Below is a small trained network, with its code and all its weights. Each question gives an input and a class and asks what happens when units are switched off, that is, made to give their printed mean instead of their output.

import numpy as np


def w(rows, s, z=0):
    codes = np.array(rows[::2]) - 128.0
    scale = np.full(codes.shape[1], s)
    scale[-1] = z or s
    return codes * scale


def f(y):
    return y / 2 * (1 + np.tanh(0.7978845608 * (y + 0.044715 * y**3)))


def log_softmax(a):
    a = a - a.max(-1, keepdims=True)
    return a - np.log(np.exp(a).sum(-1, keepdims=True))


def net(x, mask):
    res = np.array(x, float).reshape(1, 5) / 4 @ E
    y = f(res @ A[0][:, :-1].T + A[0][:, -1])
    res = res + np.where(mask, y, B[0][:, -1]) @ B[0][:, :-1]
    return log_softmax(res[-1] @ U[:, :-1].T + U[:, -1])


A, B = {}, {}
E = w([
[131,86,74,170,166,242,29,110,186,174,129],'x0',
[105,248,145,27,145,158,106,33,115,171,176],'x1',
[76,141,227,80,119,193,72,208,45,61,108],'x2',
[102,218,50,190,99,232,236,123,131,91,103],'x3',
[190,120,220,233,152,132,111,39,48,84,163],'x4',
],0.011)
A[0] = w([
[93,124,156,125,150,194,74,151,118,70,120,71],'n0',
[135,154,157,108,101,20,229,138,97,98,135,53],'n1',
[110,194,72,212,85,196,196,110,97,118,90,31],'n2',
[167,30,99,228,114,104,139,199,136,79,71,49],'n3',
[55,85,100,57,125,98,135,168,205,172,103,49],'n4',
[187,113,212,229,157,123,112,31,96,89,173,19],'n5',
[108,236,118,79,141,132,81,24,102,181,175,48],'n6',
[204,114,41,169,156,67,164,47,186,196,165,1],'n7',
[144,41,89,153,190,244,84,97,177,183,135,65],'n8',
[161,42,161,92,151,42,51,113,116,182,170,41],'n9',
],0.011,0.0071)
B[0] = w([
[70,77,164,108,67,48,114,157,40,104,114,189],'n0',
[64,29,131,248,115,154,86,59,85,238,143,218],'n1',
[199,174,109,128,202,73,9,67,160,86,2,236],'n2',
[215,100,198,14,220,170,229,147,153,138,245,243],'n3',
[53,252,56,132,114,146,183,147,189,135,109,216],'n4',
[32,224,87,139,15,141,221,184,251,124,102,248],'n5',
[184,29,173,73,228,156,221,168,178,115,225,244],'n6',
[80,160,185,81,92,129,34,232,3,82,157,247],'n7',
[94,37,140,191,93,90,104,89,125,245,120,235],'n8',
[225,177,61,170,176,135,56,38,121,35,33,228],'n9',
],0.009,0.017)
U = w([
[184,111,162,103,194,121,195,121,175,101,204,105],'0',
[72,215,79,151,68,118,192,162,232,115,96,200],'1',
[206,162,125,165,167,97,75,50,150,44,48,68],'2',
[102,61,144,228,99,111,116,55,118,223,143,40],'3',
[81,152,204,105,84,99,87,217,1,36,128,252],'4',
],0.011,0.0043)

Each question gives the input, the list of numbers given to net, and the class t.
The units are the neurons (one row each of A and B). Each row of codes is followed by its name. A weight is (code - 128) times the scale printed after its matrix; where a second scale follows, it is the last column's (A, B and U).
mask holds one flag per neuron, in row order. A switched-off neuron (its flag False) gives its mean, the last column of its row in B, instead of its output. The means were averaged over made-up inputs and are rounded, as every weight is.
A unit's drop is (log p(t) with every unit on - log p(t) with that unit switched off) / (log p(t) with every unit on - log p(t) with every unit switched off).
The circuit of an input: a set's keep is (log p(t) with only the set's units on - log p(t) with every unit switched off) / (log p(t) with every unit on - log p(t) with every unit switched off). Starting from all 10 units, units are removed one at a time, each time the one whose removal leaves the highest keep (on an exact tie, the one counted first), for as long as the keep stays at least 0.8.
units of the circuit, in order: the units of the circuit, biggest drop first
unit that matters most: the unit with the biggest drop
top k neurons: the k neurons with the biggest drops, biggest first
drop when u is switched off: that unit's drop, to one decimal
input [3,-2,-6,5,4], class 4: top 2 neurons => [n7 n9]
input [-8,-6,-5,-7,3], class 3: units of the circuit, in order => [n1]
input [-7,5,5,-2,6], class 3: top 3 neurons => [n1 n4 n3]
input [8,6,7,-1,0], class 3: top 3 neurons => [n8 n7 n3]
input [4,5,-5,5,3], class 0: top 4 neurons => [n6 n9 n1 n0]
input [6,-6,-7,-4,-6], class 4: top 3 neurons => [n7 n5 n6]
input [-5,2,1,-6,1], class 2: top 2 neurons => [n9 n8]
input [4,-1,3,7,8], class 1: top 2 neurons => [n5 n9]
input [4,5,-4,-1,7], class 1: top 2 neurons => [n5 n3]
input [4,5,-6,-1,-4], class 4: top 3 neurons => [n7 n3 n5]
input [2,6,5,6,-3], class 0: top 3 neurons => [n6 n7 n9]
input [7,-6,-5,5,7], class 1: top 3 neurons => [n5 n6 n1]
input [-6,2,-2,-8,-5], class 2: top 2 neurons => [n9 n5]
input [0,-4,5,-2,7], class 1: top neuron => [n5]
input [-8,1,-6,-7,6], class 3: top 4 neurons => [n1 n2 n5 n4]
input [6,-2,4,1,-4], class 3: top 3 neurons => [n8 n5 n7]
input [1,1,2,3,8], class 1: drop when n5 is switched off => 1.1
input [-8,1,-6,-3,8], class 1: drop when n5 is switched off => 3.8
input [2,1,-8,0,2], class 4: drop when n7 is switched off => 1.1
input [-2,3,2,7,2], class 2: drop when n2 is switched off => 0.3
input [1,0,3,7,1], class 2: unit that matters most => n2
